Here is a tiny trained network, its code and every weight. The questions are about switching its units off for an input and a class, where a switched-off unit gives its printed mean instead of its output.

import numpy as np


def w(rows, s, z=0):
    codes = np.array(rows[::2]) - 128.0
    scale = np.full(codes.shape[1], s)
    scale[-1] = z or s
    return codes * scale


def f(y):
    return y / 2 * (1 + np.tanh(0.7978845608 * (y + 0.044715 * y**3)))


def log_softmax(a):
    a = a - a.max(-1, keepdims=True)
    return a - np.log(np.exp(a).sum(-1, keepdims=True))


def net(x, mask):
    res = np.array(x, float).reshape(1, 5) / 4 @ E
    y = f(res @ A[0][:, :-1].T + A[0][:, -1])
    res = res + np.where(mask, y, B[0][:, -1]) @ B[0][:, :-1]
    return log_softmax(res[-1] @ U[:, :-1].T + U[:, -1])


A, B = {}, {}
E = w([
[130,132,125,127,132,124,132],'x0',
[98,156,145,112,12,31,214],'x1',
[88,145,116,73,178,165,227],'x2',
[156,85,210,2,153,81,140],'x3',
[99,249,207,157,175,57,122],'x4',
],0.0084)
A[0] = w([
[73,153,79,174,115,136,113,22],'n1',
[171,112,186,82,151,99,128,112],'n2',
[144,139,101,138,89,93,190,93],'n3',
[107,147,151,137,68,97,148,75],'n4',
[118,139,138,169,218,172,84,59],'n5',
[109,254,159,150,162,89,100,2],'n6',
[103,143,113,200,117,166,142,119],'n7',
[94,135,90,100,160,171,215,103],'n8',
[151,127,124,186,229,164,68,69],'n9',
[173,60,129,148,89,166,158,59],'n10',
[64,149,127,129,180,167,210,51],'n11',
[132,113,121,161,99,99,53,91],'n12',
[165,90,86,105,107,161,138,93],'n13',
[126,134,97,105,227,146,102,82],'n14',
[201,123,152,175,63,96,79,122],'n15',
[113,178,199,164,203,117,129,30],'n16',
[147,55,80,148,114,149,175,14],'n17',
[40,183,98,154,79,50,216,84],'n18',
[95,166,62,179,123,159,165,64],'n19',
[123,174,54,170,129,109,117,55],'n20',
],0.0096,0.004)
B[0] = w([
[130,68,198,59,135,136,208,160],'n1',
[128,49,187,88,196,182,202,191],'n2',
[72,68,71,95,74,136,115,169],'n3',
[87,100,109,102,154,194,55,178],'n4',
[70,86,103,99,84,151,91,208],'n5',
[158,193,189,138,84,205,103,223],'n6',
[139,83,195,107,227,163,192,183],'n7',
[226,189,85,109,132,28,106,193],'n8',
[99,151,97,81,121,88,126,235],'n9',
[117,147,192,186,112,191,110,171],'n10',
[254,179,78,136,128,77,43,180],'n11',
[192,153,99,89,159,111,142,179],'n12',
[112,196,210,166,94,183,73,179],'n13',
[43,115,57,106,95,156,130,192],'n14',
[182,171,48,74,183,77,104,205],'n15',
[158,118,162,137,56,195,95,187],'n16',
[177,145,173,165,53,184,102,169],'n17',
[99,97,89,100,111,144,103,254],'n18',
[156,77,165,64,165,121,252,178],'n19',
[156,87,167,55,159,180,142,166],'n20',
],0.0084,0.0078)
U = w([
[161,36,194,92,184,133,198,85],'0',
[162,157,187,199,17,187,106,79],'1',
[246,142,63,116,142,59,108,95],'2',
[28,75,63,104,77,126,107,68],'3',
[132,108,121,149,117,111,143,254],'4',
[78,109,117,239,150,53,165,171],'5',
],0.011,0.014)

Each question gives the input, the list of numbers given to net, and the class t.
The units are the neurons (one row each of A and B). Each row of codes is followed by its name. A weight is (code - 128) times the scale printed after its matrix; where a second scale follows, it is the last column's (A, B and U).
mask holds one flag per neuron, in row order. A switched-off neuron (its flag False) gives its mean, the last column of its row in B, instead of its output. The means were averaged over made-up inputs and are rounded, as every weight is.
A unit's drop is (log p(t) with every unit on - log p(t) with that unit switched off) / (log p(t) with every unit on - log p(t) with every unit switched off).
The circuit of an input: a set's keep is (log p(t) with only the set's units on - log p(t) with every unit switched off) / (log p(t) with every unit on - log p(t) with every unit switched off). Starting from the 12 units with the biggest drops (on a tie, the unit counted first), units are removed one at a time, each time the one whose removal leaves the highest keep (on an exact tie, the one counted first), for as long as the keep stays at least 0.8.
circuit, biggest first: the units of the circuit, biggest drop first
k most important neurons: the k neurons with the biggest drops, biggest first
drop when u is switched off: that unit's drop, to one decimal
input [-3,5,-6,-5,5], class 2: circuit, biggest first => n15
input [-4,1,1,-5,4], class 0: circuit, biggest first => n19; n7; n1
input [1,-8,3,-8,-1], class 0: 4 most important neurons => n7; n19; n1; n20
input [-3,-6,-3,4,-5], class 3: circuit, biggest first => n14; n7
input [-6,-8,1,6,7], class 3: circuit, biggest first => n14; n5
input [-2,5,5,0,3], class 2: 4 most important neurons => n11; n8; n14; n5
input [-6,7,-2,3,6], class 3: circuit, biggest first => n18; n4
input [3,4,6,-6,-8], class 1: 2 most important neurons => n17; n13
input [6,4,2,-6,7], class 1: 2 most important neurons => n6; n16
input [-7,8,7,-5,1], class 3: 3 most important neurons => n18; n3; n4
input [-2,8,6,-2,8], class 1: 3 most important neurons => n6; n16; n11
input [-1,-4,5,-7,5], class 0: 2 most important neurons => n19; n7
input [-8,-1,-6,-5,-8], class 1: 3 most important neurons => n17; n10; n13
input [7,8,2,-4,6], class 3: circuit, biggest first => n18
input [-5,-2,-5,0,-2], class 2: circuit, biggest first => n15; n12
input [3,1,7,6,0], class 2: 2 most important neurons => n8; n11
input [0,4,4,-6,-2], class 0: 2 most important neurons => n19; n7
input [-4,-2,-8,4,-8], class 1: 4 most important neurons => n10; n13; n17; n8
input [7,-7,8,-5,3], class 2: drop when n11 is switched off => 1.6
input [-6,-7,2,-7,7], class 0: circuit, biggest first => n7
input [1,1,-7,3,2], class 2: drop when n15 is switched off => 0.3
input [8,2,-2,4,8], class 1: drop when n14 is switched off => 0.0
